Below is a small trained network, with its code and all its weights. Each question gives an input and a class and asks what happens when units are switched off, that is, made to give their printed mean instead of their output.

import numpy as np


def w(rows, s, z=0):
    codes = np.array(rows[::2]) - 128.0
    scale = np.full(codes.shape[1], s)
    scale[-1] = z or s
    return codes * scale


def f(y):
    return y / 2 * (1 + np.tanh(0.7978845608 * (y + 0.044715 * y**3)))


def log_softmax(a):
    a = a - a.max(-1, keepdims=True)
    return a - np.log(np.exp(a).sum(-1, keepdims=True))


def net(x, mask):
    res = np.array(x, float).reshape(1, 6) / 4 @ E
    y = f(res @ A[0][:, :-1].T + A[0][:, -1])
    res = res + np.where(mask, y, B[0][:, -1]) @ B[0][:, :-1]
    return log_softmax(res[-1] @ U[:, :-1].T + U[:, -1])


A, B = {}, {}
E = w([
[171,247,221,201],'x0',
[3,89,220,155],'x1',
[127,137,128,124],'x2',
[171,94,251,27],'x3',
[113,156,124,105],'x4',
[78,231,114,55],'x5',
],0.0059)
A[0] = w([
[121,142,80,48,203],'n0',
[176,199,181,195,80],'n1',
[182,53,139,197,172],'n2',
[43,94,167,183,118],'n3',
[88,210,133,78,155],'n4',
[200,157,86,84,105],'n5',
[208,39,173,174,254],'n6',
[107,148,77,201,99],'n7',
[160,102,170,52,98],'n8',
[224,80,163,128,156],'n9',
[75,150,57,200,108],'n10',
[95,172,146,46,221],'n11',
[158,136,198,40,120],'n12',
[227,164,67,101,122],'n13',
[148,107,194,75,90],'n14',
[214,222,214,182,125],'n15',
[2,115,177,159,113],'n16',
[160,102,196,85,140],'n17',
[80,227,112,80,135],'n18',
[111,72,82,83,78],'n19',
[121,57,88,43,157],'n20',
[102,65,84,84,99],'n21',
[79,75,75,47,124],'n22',
[230,157,66,103,92],'n23',
[106,76,69,99,75],'n24',
[103,70,88,87,78],'n25',
[248,139,73,117,95],'n26',
[79,159,65,223,116],'n27',
[147,183,181,190,74],'n28',
[86,148,63,194,103],'n29',
[160,111,185,78,121],'n30',
[111,73,71,70,108],'n31',
[155,113,177,71,99],'n32',
[69,79,59,111,76],'n33',
[222,150,75,101,117],'n34',
[79,202,98,35,193],'n35',
],0.008,0.0049)
B[0] = w([
[109,130,133,177,200],'n0',
[167,201,212,145,180],'n1',
[84,95,79,165,196],'n2',
[79,90,148,54,183],'n3',
[81,104,115,183,189],'n4',
[98,101,148,111,162],'n5',
[79,127,44,206,254],'n6',
[170,148,102,87,170],'n7',
[186,172,75,93,162],'n8',
[99,120,82,135,186],'n9',
[229,171,47,1,194],'n10',
[90,110,58,167,220],'n11',
[147,153,73,105,188],'n12',
[27,42,200,85,194],'n13',
[163,142,70,54,157],'n14',
[160,158,162,170,233],'n15',
[42,16,229,35,206],'n16',
[147,141,34,89,177],'n17',
[96,147,98,181,192],'n18',
[178,174,227,155,150],'n19',
[167,191,160,199,204],'n20',
[188,169,208,182,163],'n21',
[177,164,180,179,194],'n22',
[49,27,218,58,182],'n23',
[167,165,173,135,149],'n24',
[191,164,243,157,150],'n25',
[62,32,197,92,187],'n26',
[195,141,84,23,209],'n27',
[193,151,217,121,159],'n28',
[201,108,98,59,181],'n29',
[176,145,32,74,163],'n30',
[173,177,219,177,170],'n31',
[183,174,51,65,152],'n32',
[181,164,153,126,165],'n33',
[35,57,202,98,181],'n34',
[96,115,75,213,222],'n35',
],0.0055)
U = w([
[27,44,239,39,83],'0',
[119,129,94,198,255],'1',
[227,210,238,228,65],'2',
[217,160,5,1,54],'3',
[69,119,64,251,148],'4',
],0.0074,0.0068)

Each question gives the input, the list of numbers given to net, and the class t.
The units are the neurons (one row each of A and B). Each row of codes is followed by its name. A weight is (code - 128) times the scale printed after its matrix; where a second scale follows, it is the last column's (A, B and U).
mask holds one flag per neuron, in row order. A switched-off neuron (its flag False) gives its mean, the last column of its row in B, instead of its output. The means were averaged over made-up inputs and are rounded, as every weight is.
A unit's drop is (log p(t) with every unit on - log p(t) with that unit switched off) / (log p(t) with every unit on - log p(t) with every unit switched off).
The circuit of an input: a set's keep is (log p(t) with only the set's units on - log p(t) with every unit switched off) / (log p(t) with every unit on - log p(t) with every unit switched off). Starting from the 12 units with the biggest drops (on a tie, the unit counted first), units are removed one at a time, each time the one whose removal leaves the highest keep (on an exact tie, the one counted first), for as long as the keep stays at least 0.8.
units of the circuit, in order: the units of the circuit, biggest drop first
most important unit: the unit with the biggest drop
top k neurons: the k neurons with the biggest drops, biggest first
drop of u: that unit's drop, to one decimal
input [-7,-8,-8,8,7,-8], class 0: units of the circuit, in order -> (n26)
input [0,6,4,0,3,7], class 4: units of the circuit, in order -> (n35; n11)
input [-2,3,8,-7,-5,7], class 3: units of the circuit, in order -> (n10; n27)
input [3,-6,0,5,-7,8], class 4: top 3 neurons -> (n35; n16; n11)
input [2,6,-1,-5,-1,-5], class 0: units of the circuit, in order -> (n16; n3)
input [6,-6,-5,4,-5,8], class 4: units of the circuit, in order -> (n35; n11; n4)
input [2,-6,-5,8,-2,-7], class 3: units of the circuit, in order -> (n30; n17)
input [7,-7,7,4,1,7], class 0: units of the circuit, in order -> (n13; n23)
input [-3,-8,4,-6,6,8], class 0: units of the circuit, in order -> (n23; n13)
input [4,4,-6,4,5,-8], class 4: units of the circuit, in order -> (n6; n2)
input [2,7,3,-8,-4,3], class 3: top 2 neurons -> (n10; n27)
input [2,-8,-1,8,-7,5], class 0: top 3 neurons -> (n13; n23; n34)
input [8,5,-4,-8,-3,-5], class 2: top 3 neurons -> (n1; n28; n15)
input [7,8,1,0,4,-5], class 0: top 2 neurons -> (n16; n3)
input [-8,-7,4,1,-7,6], class 2: most important unit -> n20
input [3,7,2,5,-3,-8], class 4: top 2 neurons -> (n6; n2)
input [6,-8,-6,7,6,-3], class 0: drop of n23 -> 0.2
input [-7,-5,-4,-5,3,-4], class 2: drop of n19 -> 0.1
input [-1,-8,8,6,-5,-6], class 0: drop of n23 -> 0.2
input [-6,3,6,3,-6,8], class 4: drop of n27 -> 0.1
input [-4,5,-2,0,2,7], class 4: most important unit -> n35
